Look-ups in named tables: a row name and a column name give one cell, copied from the table.

Vomokip:
fields: Vaz, Fepobi, Balita, Netov, Rem, Viboma, Luf, Nop, Vemoz
Gumotes: [16, -39, 2, -42, -38, -7, -6, -12, -23]
Liv: [-28, 11, -23, 11, -2, -8, -13, -14, -5]
Luza: [-2, -30, 8, -13, -14, -19, -21, -10, -17]
Muku: [-38, 4, -18, 56, -3, -13, -45, -30, 4]
Vazafu: [-23, 0, 7, -18, 31, -33, -4, 15, -21]
Gamam: [-9, 5, -45, -9, -29, 17, 4, -24, 9]
Fas: [-5, -14, -2, -31, -5, -16, -1, 1, -19]
Sud: [-14, -23, 28, -17, 18, -43, -21, 10, -33]
Modol: [-22, 5, -30, 13, -5, 0, -13, -19, 9]
Geb: [0, -35, -5, 12, -35, -5, -35, -32, -3]
Numimi: [-6, 2, -27, -37, 1, 1, 19, 1, 2]
Zakidu: [-27, 33, -67, 10, -16, 25, 9, -26, 23]

Liv, Nop -> -14
Zakidu, Balita -> -67
Modol, Vemoz -> 9
Liv, Viboma -> -8
Gamam, Viboma -> 17
Modol, Balita -> -30
Numimi, Rem -> 1
Gumotes, Vaz -> 16
Geb, Rem -> -35
Numimi, Netov -> -37
Muku, Netov -> 56
Luza, Luf -> -21
Sud, Rem -> 18

Tidef:
fields: Foton, Vuz, Lom, Fozezap, Vezo, Badub
Mibuta: [143, 118, 87, 179, 151, 103]
Vobab: [32, 104, 97, 125, 167, 109]
Sune: [62, 144, 100, 115, 126, 132]
Kef: [198, 50, 107, 11, 29, 108]
Teloz: [50, 170, 124, 150, 129, 109]
Demap: [163, 112, 139, 67, 71, 135]

What is the Vuz of Teloz in Tidef? 170
What is the Vuz of Kef in Tidef? 50
What is the Lom of Sune in Tidef? 100
What is the Foton of Sune in Tidef? 62
What is the Vuz of Demap in Tidef? 112
What is the Fozezap of Teloz in Tidef? 150
What is the Badub of Sune in Tidef? 132
What is the Fozezap of Mibuta in Tidef? 179
What is the Vuz of Vobab in Tidef? 104
What is the Badub of Teloz in Tidef? 109
What is the Lom of Vobab in Tidef? 97
What is the Vezo of Demap in Tidef? 71
What is the Vezo of Teloz in Tidef? 129
What is the Foton of Demap in Tidef? 163
What is the Fozezap of Sune in Tidef? 115
What is the Lom of Kef in Tidef? 107
What is the Vuz of Mibuta in Tidef? 118
What is the Vezo of Mibuta in Tidef? 151
What is the Foton of Mibuta in Tidef? 143
What is the Lom of Teloz in Tidef? 124
Which row has the largest Vezo? Vobab

Nat:
         Vekuga  Torar  Zof  Sir
Zadov       174     41  222  118
Kezo        166    115  116  115
Tuge         87    161  138  132
Gam          51    146  168  157
Faz         196     90  186  169
Duk         121    174  129  143
Sobig       104    220  165   13
Misi         27     51   83  156
Rig         134    181  150  198
Zon         156    152   74  166
Mim         216    102   73  105
Feburit     201    122  129  123
Git         171     90   39   78
Kepuz       165    147  191   80

Zof of Kepuz is 191
Torar of Zadov is 41
Vekuga of Faz is 196
Torar of Kezo is 115
Vekuga of Zon is 156
Torar of Faz is 90
Sir of Mim is 105
Sir of Kezo is 115
Vekuga of Kepuz is 165

Nasi =
	Teg	Fer	Bubifi
Nekidu	0.456	0.634	0.200
Neniku	0.674	0.418	0.443
Rizin	0.338	0.408	0.618
Tosimeg	0.398	0.630	0.797
Zus	0.291	0.368	0.568
Leb	0.761	0.402	0.568
Libofo	0.513	0.679	0.746
Kufaf	0.684	0.381	0.641
Gumufit	0.301	0.691	0.245
Nal	0.665	0.750	0.686
Dab	0.789	0.589	0.465
Rav	0.620	0.720	0.690
Meva	0.515	0.522	0.453
Vob	0.230	0.705	0.263

What is the Bubifi of Neniku in Nasi?
0.443
What is the Fer of Meva in Nasi?
0.522
What is the Fer of Neniku in Nasi?
0.418
What is the Bubifi of Nekidu in Nasi?
0.200
What is the Fer of Vob in Nasi?
0.705
What is the Bubifi of Rav in Nasi?
0.690
What is the Bubifi of Tosimeg in Nasi?
0.797
What is the Fer of Leb in Nasi?
0.402
What is the Bubifi of Nal in Nasi?
0.686
What is the Teg of Nekidu in Nasi?
0.456
What is the Teg of Zus in Nasi?
0.291

Fuvuve =
,Bafebo,Rupo,Domeg,Gozi,Nufara,Nat,Batev
Nin,5.162,6.152,4.291,3.613,1.503,4.413,4.311
Soti,5.595,4.718,7.062,1.678,4.060,5.572,4.436
Dadizi,5.092,5.587,5.455,2.180,3.497,5.082,4.563
Zitu,4.663,6.076,3.723,3.986,2.297,4.841,4.521
Dinaga,6.291,4.470,7.164,2.629,1.174,5.009,3.764
Fal,4.311,5.679,3.554,4.381,3.091,5.468,4.683
Gad,5.640,6.637,4.910,3.612,1.896,4.002,4.411
Rus,4.900,5.269,5.306,2.405,3.578,5.408,4.561
Dag,5.051,6.656,4.188,3.835,2.686,4.396,4.648
Vefe,4.576,6.279,3.869,4.078,3.534,5.018,4.822
Saku,4.158,5.087,3.789,4.739,3.724,6.099,4.727
Nanodu,5.505,4.880,7.024,1.619,4.594,5.594,4.582
Bukon,6.193,3.726,7.704,2.334,1.823,5.652,3.775

Bafebo of Nin is 5.162
Domeg of Rus is 5.306
Bafebo of Gad is 5.640
Nat of Soti is 5.572
Domeg of Zitu is 3.723
Nufara of Rus is 3.578
Gozi of Dinaga is 2.629
Nufara of Dinaga is 1.174
Bafebo of Fal is 4.311
Nufara of Bukon is 1.823

Mudep =
|  | Bugu | Misobuz | Dubogaz |
|---|---|---|---|
| Tasita | 1370 | -835 | -557 |
| Savup | -3683 | -1664 | 1152 |
| Von | -5409 | 1551 | 5723 |
| Gaf | -4323 | -1978 | 418 |
| Dakizo | 4692 | -2752 | 829 |
| Nanuv | -3683 | 1307 | 4555 |
| Ged | 4252 | -3071 | 666 |
| Mal | -3046 | 4715 | -1866 |
| Mes | -977 | 5372 | 4252 |
| Gezu | 4294 | 944 | 325 |
| Bak | -1240 | 4538 | 3591 |
| Vame | 579 | 605 | -46 |
| Kaluro | -3464 | 4267 | -1918 |
| Levutem | -1717 | 900 | -3591 |

Bugu of Kaluro is -3464
Dubogaz of Levutem is -3591
Misobuz of Dakizo is -2752
Misobuz of Ged is -3071
Misobuz of Kaluro is 4267
Misobuz of Vame is 605
Dubogaz of Kaluro is -1918
Bugu of Nanuv is -3683
Bugu of Ged is 4252
Bugu of Dakizo is 4692
Bugu of Levutem is -1717
Bugu of Vame is 579
Dubogaz of Gaf is 418
Bugu of Savup is -3683
Misobuz of Gaf is -1978
Dubogaz of Vame is -46
Bugu of Von is -5409

